[[ -9  -9  -4  -2]
 [-10 -61  31 -26]
 [ -3   9   2  -3]]
|
[[ -3   9   2  -3]
 [ -9  -9  -4  -2]
 [-10 -61  31 -26]]

[[  6  -2 -12 -17  25 -60  -1  28]
 [ 10  24  14  17  13  33  -1  72]
 [  7 -46  -1 -16 -79  43  10  16]]
|
[[ 10  24  14  17  13  33  -1  72]
 [  7 -46  -1 -16 -79  43  10  16]
 [  6  -2 -12 -17  25 -60  -1  28]]

[[ 29  14 -14  29 -54]
 [-45  12  14 -18  51]
 [  8 -51  54 -16   3]
 [ 22 -53  56  -8 -12]
 [ -6 -46  52 -21  19]
 [ 40 -14  20  17 -55]
 [ 36   5   8  25 -57]
 [-42  -8  16 -22  53]
 [ 32 -45  38  -1 -30]
 [ 39 -29  37   9 -44]
 [-33 -28  19 -25  49]
 [-20 -39  38 -25  36]]
|
[[ 40 -14  20  17 -55]
 [ 39 -29  37   9 -44]
 [ 36   5   8  25 -57]
 [ 32 -45  38  -1 -30]
 [ 29  14 -14  29 -54]
 [ 22 -53  56  -8 -12]
 [  8 -51  54 -16   3]
 [ -6 -46  52 -21  19]
 [-20 -39  38 -25  36]
 [-33 -28  19 -25  49]
 [-42  -8  16 -22  53]
 [-45  12  14 -18  51]]

[[-33 -19 -25   0   2 -22 -29   8   8   5  28  -4  60  28 -47]
 [-34 -31 -24   8 -10 -27 -12 -11   9  12  28 -19  64  29 -23]
 [-28 -26   2  21 -24 -14  43 -46  -7  -5  -2 -37  36  -4  32]
 [-26   6 -21 -23  30  11 -28  41  -6 -20  -3  35   0  -4 -58]]
|
[[-26   6 -21 -23  30  11 -28  41  -6 -20  -3  35   0  -4 -58]
 [-28 -26   2  21 -24 -14  43 -46  -7  -5  -2 -37  36  -4  32]
 [-33 -19 -25   0   2 -22 -29   8   8   5  28  -4  60  28 -47]
 [-34 -31 -24   8 -10 -27 -12 -11   9  12  28 -19  64  29 -23]]

[[-14   1 -25 -54]
 [ -3  29  12  12]
 [ 18 -25  23 -42]
 [ -4   3  68  -3]
 [  0 -70  53 -17]]
|
[[ 18 -25  23 -42]
 [  0 -70  53 -17]
 [ -3  29  12  12]
 [ -4   3  68  -3]
 [-14   1 -25 -54]]

[[-35 -35  21]
 [ -2  54  -7]
 [-10 -24 -58]
 [ 56 -14 -49]
 [-64 -31 -78]
 [ -4 -11 -31]
 [-15 -29 -51]]
|
[[ 56 -14 -49]
 [ -2  54  -7]
 [ -4 -11 -31]
 [-10 -24 -58]
 [-15 -29 -51]
 [-35 -35  21]
 [-64 -31 -78]]

[[-27 -51 -40  -9  47  -2   5   4   0   0  22 -25 -43  23]
 [ -1  17  15  20 -36 -20   9 -30  48   2  16   3 -50  -3]
 [-18  -1  10 -17 -33  -7 -17 -50  13  17   6 -14 -27   1]
 [-24 -49 -36  -8  -9  30   1 -30  -6   8  39 -13 -50  15]
 [ -6  -1   5  -6 -58  19  15 -24  33  -1  23  -9 -25  10]
 [  3 -35  33   5  10  33  13 -42  54 -21  30 -30 -36  -9]]
|
[[  3 -35  33   5  10  33  13 -42  54 -21  30 -30 -36  -9]
 [ -1  17  15  20 -36 -20   9 -30  48   2  16   3 -50  -3]
 [ -6  -1   5  -6 -58  19  15 -24  33  -1  23  -9 -25  10]
 [-18  -1  10 -17 -33  -7 -17 -50  13  17   6 -14 -27   1]
 [-24 -49 -36  -8  -9  30   1 -30  -6   8  39 -13 -50  15]
 [-27 -51 -40  -9  47  -2   5   4   0   0  22 -25 -43  23]]

[[ 76  12 -71]
 [ 24  70  -6]
 [ -2 -67 -29]
 [ 68  53 -44]]
|
[[ 76  12 -71]
 [ 68  53 -44]
 [ 24  70  -6]
 [ -2 -67 -29]]
---
[[ 42 -57 -41 -49  38  46]
 [-28  53  36   1   8 -65]
 [  5 -72 -69  27 -47  74]
 [-47  33   6  51 -60 -32]
 [ 24 -40 -43 -18 -11  42]
 [ 31   7 -17 -29  25  -7]
 [ 47 -35 -23 -67  57  23]
 [ 66 -18 -29 -72  65  15]
 [ -8  11  18 -28  18 -25]
 [ 20 -66 -56  -8 -17  65]
 [  2  40  31 -43  34 -51]]
|
[[  5 -72 -69  27 -47  74]
 [ 20 -66 -56  -8 -17  65]
 [ 42 -57 -41 -49  38  46]
 [ 24 -40 -43 -18 -11  42]
 [ 47 -35 -23 -67  57  23]
 [ 66 -18 -29 -72  65  15]
 [ 31   7 -17 -29  25  -7]
 [ -8  11  18 -28  18 -25]
 [-47  33   6  51 -60 -32]
 [  2  40  31 -43  34 -51]
 [-28  53  36   1   8 -65]]

[[-35  51  37 -12]
 [ -6  -7 -27  78]
 [ -8  30  19 -33]]
|
[[ -6  -7 -27  78]
 [ -8  30  19 -33]
 [-35  51  37 -12]]

[[  0  -9]
 [-12 -20]
 [  1 -21]
 [ 53  63]
 [ 18  20]]
|
[[  1 -21]
 [-12 -20]
 [  0  -9]
 [ 18  20]
 [ 53  63]]

[[  5 -14   1   0  14  24   8   7  12 -37 -11 -19  -1  -4]
 [ 10 -29  -7  -2  26  16  16  12   3  30   9  10   2   7]
 [-25  13  -8   3 -14  -9 -14   1 -50 -15   7 -33  -5 -16]
 [  1  14   1  -5  -5 -11  -1   4   1  -2  21 -18   9  16]
 [-15   5  -5   4  26  45  -7   8 -49  17 -20  29  39  21]
 [-12  26   4   4   8  77 -19   1  11 -13   1   3  27  -9]]
|
[[ 10 -29  -7  -2  26  16  16  12   3  30   9  10   2   7]
 [  5 -14   1   0  14  24   8   7  12 -37 -11 -19  -1  -4]
 [-15   5  -5   4  26  45  -7   8 -49  17 -20  29  39  21]
 [-25  13  -8   3 -14  -9 -14   1 -50 -15   7 -33  -5 -16]
 [  1  14   1  -5  -5 -11  -1   4   1  -2  21 -18   9  16]
 [-12  26   4   4   8  77 -19   1  11 -13   1   3  27  -9]]

[[ 21 -19  -6 -29  25 -35]
 [-15   0  22 -27 -57 -55]
 [ 50  16  35  14  61  49]
 [-34 -34   9  42  35  41]
 [-35  13  16  42  11  -4]]
|
[[-34 -34   9  42  35  41]
 [ 21 -19  -6 -29  25 -35]
 [-15   0  22 -27 -57 -55]
 [-35  13  16  42  11  -4]
 [ 50  16  35  14  61  49]]

[[ 12   5  14  11  14  10  12  -6 -23  -5]
 [ 12   9  24   6  11  15  11  -9 -24 -12]
 [ 15  16  43   8  12  20  10 -12 -23 -26]
 [ 20  17  59   1  15  40   4 -12 -17 -52]
 [  1 -22 -37   7  13   0  -2  13   7  15]
 [  6  -9 -36  -4   2  -9  -9  19  13  19]
 [ 10  22  66  -4   3  32   6 -21 -20 -49]
 [ -2 -19   8   3  16  32  -1  -4   3 -31]
 [ -9 -17 -22  60  19 -35  10  12  27  30]]
|
[[  1 -22 -37   7  13   0  -2  13   7  15]
 [ -2 -19   8   3  16  32  -1  -4   3 -31]
 [ -9 -17 -22  60  19 -35  10  12  27  30]
 [  6  -9 -36  -4   2  -9  -9  19  13  19]
 [ 12   5  14  11  14  10  12  -6 -23  -5]
 [ 12   9  24   6  11  15  11  -9 -24 -12]
 [ 15  16  43   8  12  20  10 -12 -23 -26]
 [ 20  17  59   1  15  40   4 -12 -17 -52]
 [ 10  22  66  -4   3  32   6 -21 -20 -49]]
